Here is a tiny trained network, its code and every weight. The questions are about switching its units off for an input and a target symbol, where a switched-off unit gives its printed mean instead of its output.

import numpy as np


def w(rows, s, z=0):
    codes = np.array(rows[::2]) - 128.0
    scale = np.full(codes.shape[1], s)
    scale[-1] = z or s
    return codes * scale


def f(y):
    return np.maximum(y, 0)


def softmax(a):
    e = np.exp(a - a.max(-1, keepdims=True))
    return e / e.sum(-1, keepdims=True)


def log_softmax(a):
    a = a - a.max(-1, keepdims=True)
    return a - np.log(np.exp(a).sum(-1, keepdims=True))


def net(x, mask):
    ids = ['γεζθλξτφ'.index(c) for c in x.split()]
    T = len(ids)
    res = E[ids] + P[:T]
    u = 0
    for l in range(3):
        r = res
        for j in range(2):
            rows = slice(3 * j, 3 * j + 3)
            q, k, v = (r @ M[l][rows].T for M in (Q, K, V))
            z = softmax(np.where(np.tri(T) > 0, q @ k.T / 3**0.5, -1e9)) @ v
            o = O[l][rows]
            res = res + np.where(mask[u + j], z, o[:, -1]) @ o[:, :-1]
        u += 2
        y = f(res @ A[l][:, :-1].T + A[l][:, -1])
        res = res + np.where(mask[u : u + 4], y, B[l][:, -1]) @ B[l][:, :-1]
        u += 4
    return log_softmax(res[-1] @ U[:, :-1].T + U[:, -1])


Q, K, V, O, A, B = {}, {}, {}, {}, {}, {}
E = w([
[52,171,101],'γ',
[251,108,59],'ε',
[37,182,135],'ζ',
[92,132,142],'θ',
[90,101,117],'λ',
[158,192,39],'ξ',
[185,61,202],'τ',
[115,121,185],'φ',
],0.017)
P = w([
[2,78,69],'0',
[82,165,169],'1',
[98,165,171],'2',
[106,175,182],'3',
[110,187,190],'4',
[114,201,189],'5',
[118,210,200],'6',
[117,224,195],'7',
],0.0073)
Q[0] = w([
[2,123,169],'L0H0',
[139,101,160],'L0H0',
[254,130,92],'L0H0',
[121,31,101],'L0H1',
[96,124,87],'L0H1',
[147,178,58],'L0H1',
],0.018)
K[0] = w([
[36,25,175],'L0H0',
[171,63,118],'L0H0',
[251,239,155],'L0H0',
[106,220,146],'L0H1',
[76,105,127],'L0H1',
[101,86,37],'L0H1',
],0.011)
V[0] = w([
[137,162,89],'L0H0',
[119,69,10],'L0H0',
[97,230,192],'L0H0',
[70,189,87],'L0H1',
[85,85,141],'L0H1',
[141,97,87],'L0H1',
],0.013)
O[0] = w([
[117,137,161,195],'L0H0',
[165,246,177,255],'L0H0',
[36,81,51,89],'L0H0',
[110,194,122,98],'L0H1',
[173,152,162,108],'L0H1',
[179,103,121,207],'L0H1',
],0.011,0.0032)
A[0] = w([
[141,123,10,123],'L0N0',
[207,136,125,1],'L0N1',
[88,67,126,44],'L0N2',
[127,166,115,88],'L0N3',
],0.013,0.0084)
B[0] = w([
[185,107,242,196],'L0N0',
[134,74,65,254],'L0N1',
[168,254,172,186],'L0N2',
[106,98,121,178],'L0N3',
],0.0071,0.0075)
Q[1] = w([
[31,50,72],'L1H0',
[248,213,109],'L1H0',
[99,200,152],'L1H0',
[205,127,20],'L1H1',
[166,165,135],'L1H1',
[186,227,46],'L1H1',
],0.015)
K[1] = w([
[98,75,124],'L1H0',
[164,145,127],'L1H0',
[85,147,87],'L1H0',
[127,80,251],'L1H1',
[175,96,145],'L1H1',
[104,86,170],'L1H1',
],0.018)
V[1] = w([
[73,85,107],'L1H0',
[144,68,157],'L1H0',
[134,187,171],'L1H0',
[136,93,184],'L1H1',
[145,150,10],'L1H1',
[98,154,139],'L1H1',
],0.014)
O[1] = w([
[86,77,167,6],'L1H0',
[78,210,240,76],'L1H0',
[222,134,16,219],'L1H0',
[137,159,253,113],'L1H1',
[183,101,26,140],'L1H1',
[52,131,77,125],'L1H1',
],0.0058,0.014)
A[1] = w([
[7,91,92,247],'L1N0',
[108,14,189,164],'L1N1',
[40,85,92,53],'L1N2',
[65,130,90,85],'L1N3',
],0.011)
B[1] = w([
[255,96,161,245],'L1N0',
[209,156,152,165],'L1N1',
[107,20,162,173],'L1N2',
[170,4,70,171],'L1N3',
],0.0097,0.013)
Q[2] = w([
[237,32,140],'L2H0',
[228,254,92],'L2H0',
[247,199,156],'L2H0',
[40,112,138],'L2H1',
[169,218,232],'L2H1',
[103,223,119],'L2H1',
],0.0061)
K[2] = w([
[209,127,201],'L2H0',
[180,254,112],'L2H0',
[177,167,110],'L2H0',
[73,98,126],'L2H1',
[183,141,219],'L2H1',
[104,176,175],'L2H1',
],0.0096)
V[2] = w([
[181,103,254],'L2H0',
[228,57,93],'L2H0',
[214,93,230],'L2H0',
[115,23,238],'L2H1',
[121,127,132],'L2H1',
[22,126,97],'L2H1',
],0.0044)
O[2] = w([
[141,158,113,160],'L2H0',
[47,123,172,251],'L2H0',
[126,129,103,204],'L2H0',
[134,137,54,71],'L2H1',
[135,127,126,119],'L2H1',
[253,175,159,16],'L2H1',
],0.0062,0.024)
A[2] = w([
[30,215,188,91],'L2N0',
[233,128,55,115],'L2N1',
[66,38,203,1],'L2N2',
[200,150,255,94],'L2N3',
],0.0076,0.0084)
B[2] = w([
[145,106,57,158],'L2N0',
[116,228,152,247],'L2N1',
[10,147,217,212],'L2N2',
[132,114,58,183],'L2N3',
],0.011,0.012)
U = w([
[165,71,16,28],'γ',
[64,169,170,116],'ε',
[100,87,85,124],'ζ',
[125,116,99,254],'θ',
[147,205,200,132],'λ',
[163,93,186,120],'ξ',
[18,176,32,94],'τ',
[255,46,147,201],'φ',
],0.01,0.0061)

Each question gives the input, a string of symbols that net reads in full, and the target symbol t.
The units are the heads (3 rows each of Q, K, V and O) and the neurons (one row each of A and B). Each row of codes is followed by its name. A weight is (code - 128) times the scale printed after its matrix; where a second scale follows, it is the last column's (O, A, B and U).
mask holds one flag per unit, layer by layer, with each layer's heads first. A switched-off unit (its flag False) gives its mean, the last column of its rows in O or B, instead of its output. The means were averaged over made-up inputs and are rounded, as every weight is.
A unit's drop is (log p(t) with every unit on - log p(t) with that unit switched off) / (log p(t) with every unit on - log p(t) with every unit switched off).
The circuit of an input: a set's keep is (log p(t) with only the set's units on - log p(t) with every unit switched off) / (log p(t) with every unit on - log p(t) with every unit switched off). Starting from the 12 units with the biggest drops (on a tie, the unit counted first), units are removed one at a time, each time the one whose removal leaves the highest keep (on an exact tie, the one counted first), for as long as the keep stays at least 0.8.
circuit, biggest first: the units of the circuit, biggest drop first
most important unit: the unit with the biggest drop
top k neurons: the k neurons with the biggest drops, biggest first
top k neurons in layer l: the k neurons of layer l with the biggest drops, biggest first
input λ τ ξ θ φ, target λ: most important unit : L0N2
input ζ θ γ ε γ τ ε θ, target ζ: top 2 neurons in layer 1 : L1N2; L1N3
input ξ γ φ, target ξ: top 4 neurons : L2N2; L1N0; L0N0; L1N2
input ε ε θ λ, target ε: circuit, biggest first : L1H0; L0H0
input γ λ φ, target γ: circuit, biggest first : L1H1; L0H1; L1H0; L2N2
input ξ ξ λ γ ζ φ ζ φ, target ξ: top 3 neurons : L2N2; L1N0; L1N2
input λ φ τ τ ε ε ζ, target λ: top 4 neurons : L0N2; L0N1; L2N1; L2N3
input ε γ θ, target ε: circuit, biggest first : L0H0; L1H0; L2N2
input ξ γ λ ε θ λ ε γ, target ξ: top 3 neurons : L1N0; L2N2; L0N0
input τ ε τ ε θ λ ε τ, target λ: top 3 neurons in layer 2 : L2N1; L2N3; L2N0
input ε ζ ζ τ φ, target ε: top 2 neurons : L0N2; L0N0
input τ ε τ, target λ: circuit, biggest first : L0H0; L2N1; L1H0
input ε φ γ, target ε: top 3 neurons : L0N2; L0N0; L2N2
input ξ ζ λ ε θ ε ζ, target ξ: top 3 neurons : L1N0; L2N2; L0N0
input τ ε γ τ ξ λ, target τ: most important unit : L2H1
input γ ε ξ θ, target γ: circuit, biggest first : L0H1; L1H1; L1H0
input φ ε τ θ ε θ, target φ: top 2 neurons in layer 1 : L1N0; L1N1
input ζ λ λ γ, target ζ: top 2 neurons : L2N2; L1N2
input ε γ γ ε θ λ φ, target ε: top 2 neurons : L0N0; L2N2
input λ ε γ ε ε λ, target λ: top neuron : L2N1
input λ ε γ λ ε γ φ θ, target λ: top 2 neurons : L2N1; L0N1
input ξ ε λ γ ε γ, target ξ: top 3 neurons in layer 1 : L1N0; L1N2; L1N3
input γ ζ γ γ θ τ τ γ, target γ: top 2 neurons : L0N2; L2N2
